Here is a tiny trained network, its code and every weight. The questions are about switching its units off for an input and a class, where a switched-off unit gives its printed mean instead of its output.

import numpy as np


def w(rows, s, z=0):
    codes = np.array(rows[::2]) - 128.0
    scale = np.full(codes.shape[1], s)
    scale[-1] = z or s
    return codes * scale


def f(y):
    return y / 2 * (1 + np.tanh(0.7978845608 * (y + 0.044715 * y**3)))


def log_softmax(a):
    a = a - a.max(-1, keepdims=True)
    return a - np.log(np.exp(a).sum(-1, keepdims=True))


def net(x, mask):
    res = np.array(x, float).reshape(1, 4) / 4 @ E
    y = f(res @ A[0][:, :-1].T + A[0][:, -1])
    res = res + np.where(mask, y, B[0][:, -1]) @ B[0][:, :-1]
    return log_softmax(res[-1] @ U[:, :-1].T + U[:, -1])


A, B = {}, {}
E = w([
[127,131,133,126],'x0',
[215,10,111,207],'x1',
[229,213,96,183],'x2',
[254,134,209,1],'x3',
],0.0058)
A[0] = w([
[163,129,125,67,95],'neuron 0',
[45,176,125,209,139],'neuron 1',
[178,158,194,73,148],'neuron 2',
[168,21,155,177,102],'neuron 3',
[41,230,146,67,104],'neuron 4',
[168,128,165,94,128],'neuron 5',
[178,104,117,51,102],'neuron 6',
[193,255,127,189,116],'neuron 7',
[163,132,185,89,102],'neuron 8',
[164,126,166,84,116],'neuron 9',
[146,75,115,144,83],'neuron 10',
[25,41,181,49,119],'neuron 11',
[120,144,119,132,254],'neuron 12',
[85,207,147,93,99],'neuron 13',
[74,146,121,217,98],'neuron 14',
],0.0095,0.0078)
B[0] = w([
[97,119,106,172,141],'neuron 0',
[60,90,97,136,215],'neuron 1',
[72,93,94,104,201],'neuron 2',
[222,86,85,119,196],'neuron 3',
[223,56,154,156,212],'neuron 4',
[101,111,86,127,159],'neuron 5',
[103,96,72,158,159],'neuron 6',
[170,214,23,116,181],'neuron 7',
[94,104,90,161,153],'neuron 8',
[93,106,91,144,157],'neuron 9',
[159,124,116,170,132],'neuron 10',
[158,239,24,122,231],'neuron 11',
[118,89,130,4,253],'neuron 12',
[188,82,138,172,164],'neuron 13',
[94,86,47,165,178],'neuron 14',
],0.026,0.0065)
U = w([
[58,64,104,156,72],'0',
[205,60,143,164,131],'1',
[134,193,97,129,70],'2',
[109,93,134,97,254],'3',
[80,132,197,78,140],'4',
[119,109,254,183,94],'5',
],0.0099,0.0083)

Each question gives the input, the list of numbers given to net, and the class t.
The units are the neurons (one row each of A and B). Each row of codes is followed by its name. A weight is (code - 128) times the scale printed after its matrix; where a second scale follows, it is the last column's (A, B and U).
mask holds one flag per neuron, in row order. A switched-off neuron (its flag False) gives its mean, the last column of its row in B, instead of its output. The means were averaged over made-up inputs and are rounded, as every weight is.
A unit's drop is (log p(t) with every unit on - log p(t) with that unit switched off) / (log p(t) with every unit on - log p(t) with every unit switched off).
The circuit of an input: a set's keep is (log p(t) with only the set's units on - log p(t) with every unit switched off) / (log p(t) with every unit on - log p(t) with every unit switched off). Starting from the 12 units with the biggest drops (on a tie, the unit counted first), units are removed one at a time, each time the one whose removal leaves the highest keep (on an exact tie, the one counted first), for as long as the keep stays at least 0.8.
circuit, biggest first: the units of the circuit, biggest drop first
unit that matters most: the unit with the biggest drop
top k neurons: the k neurons with the biggest drops, biggest first
drop when u is switched off: that unit's drop, to one decimal
input [-7,-8,7,5], class 1: top 4 neurons : neuron 4; neuron 13; neuron 11; neuron 1
input [1,3,7,2], class 2: circuit, biggest first : neuron 7
input [6,-6,-4,0], class 1: top 2 neurons : neuron 4; neuron 13
input [-1,-5,-1,5], class 0: circuit, biggest first : neuron 2; neuron 8
input [6,-7,5,-3], class 1: top 3 neurons : neuron 4; neuron 13; neuron 11
input [1,3,5,2], class 2: top 3 neurons : neuron 7; neuron 4; neuron 1
input [7,0,7,7], class 0: top 2 neurons : neuron 2; neuron 11
input [0,-6,-6,-2], class 1: top 3 neurons : neuron 4; neuron 13; neuron 7
input [5,0,-8,7], class 2: top 2 neurons : neuron 11; neuron 1
input [-3,2,6,6], class 0: circuit, biggest first : neuron 2; neuron 6
input [0,2,2,0], class 4: top 2 neurons : neuron 11; neuron 4
input [-7,8,-8,-4], class 1: top 3 neurons : neuron 3; neuron 7; neuron 10
input [0,-7,3,-6], class 1: top 3 neurons : neuron 4; neuron 13; neuron 2
input [6,7,8,-4], class 2: top 2 neurons : neuron 7; neuron 4
input [-5,-5,-4,4], class 1: top 3 neurons : neuron 4; neuron 13; neuron 1
input [-2,-7,-4,-5], class 1: top 2 neurons : neuron 4; neuron 13
input [-6,-3,-7,5], class 2: top 2 neurons : neuron 11; neuron 1
input [-3,1,7,-3], class 2: unit that matters most : neuron 7
input [5,0,6,7], class 0: top 2 neurons : neuron 2; neuron 11
input [-2,-1,8,-4], class 2: drop when neuron 7 is switched off : 2.5
input [4,1,-8,4], class 2: drop when neuron 11 is switched off : 0.9
input [-2,-8,6,4], class 1: drop when neuron 11 is switched off : 0.1
input [0,-3,-2,5], class 0: drop when neuron 8 is switched off : 0.2
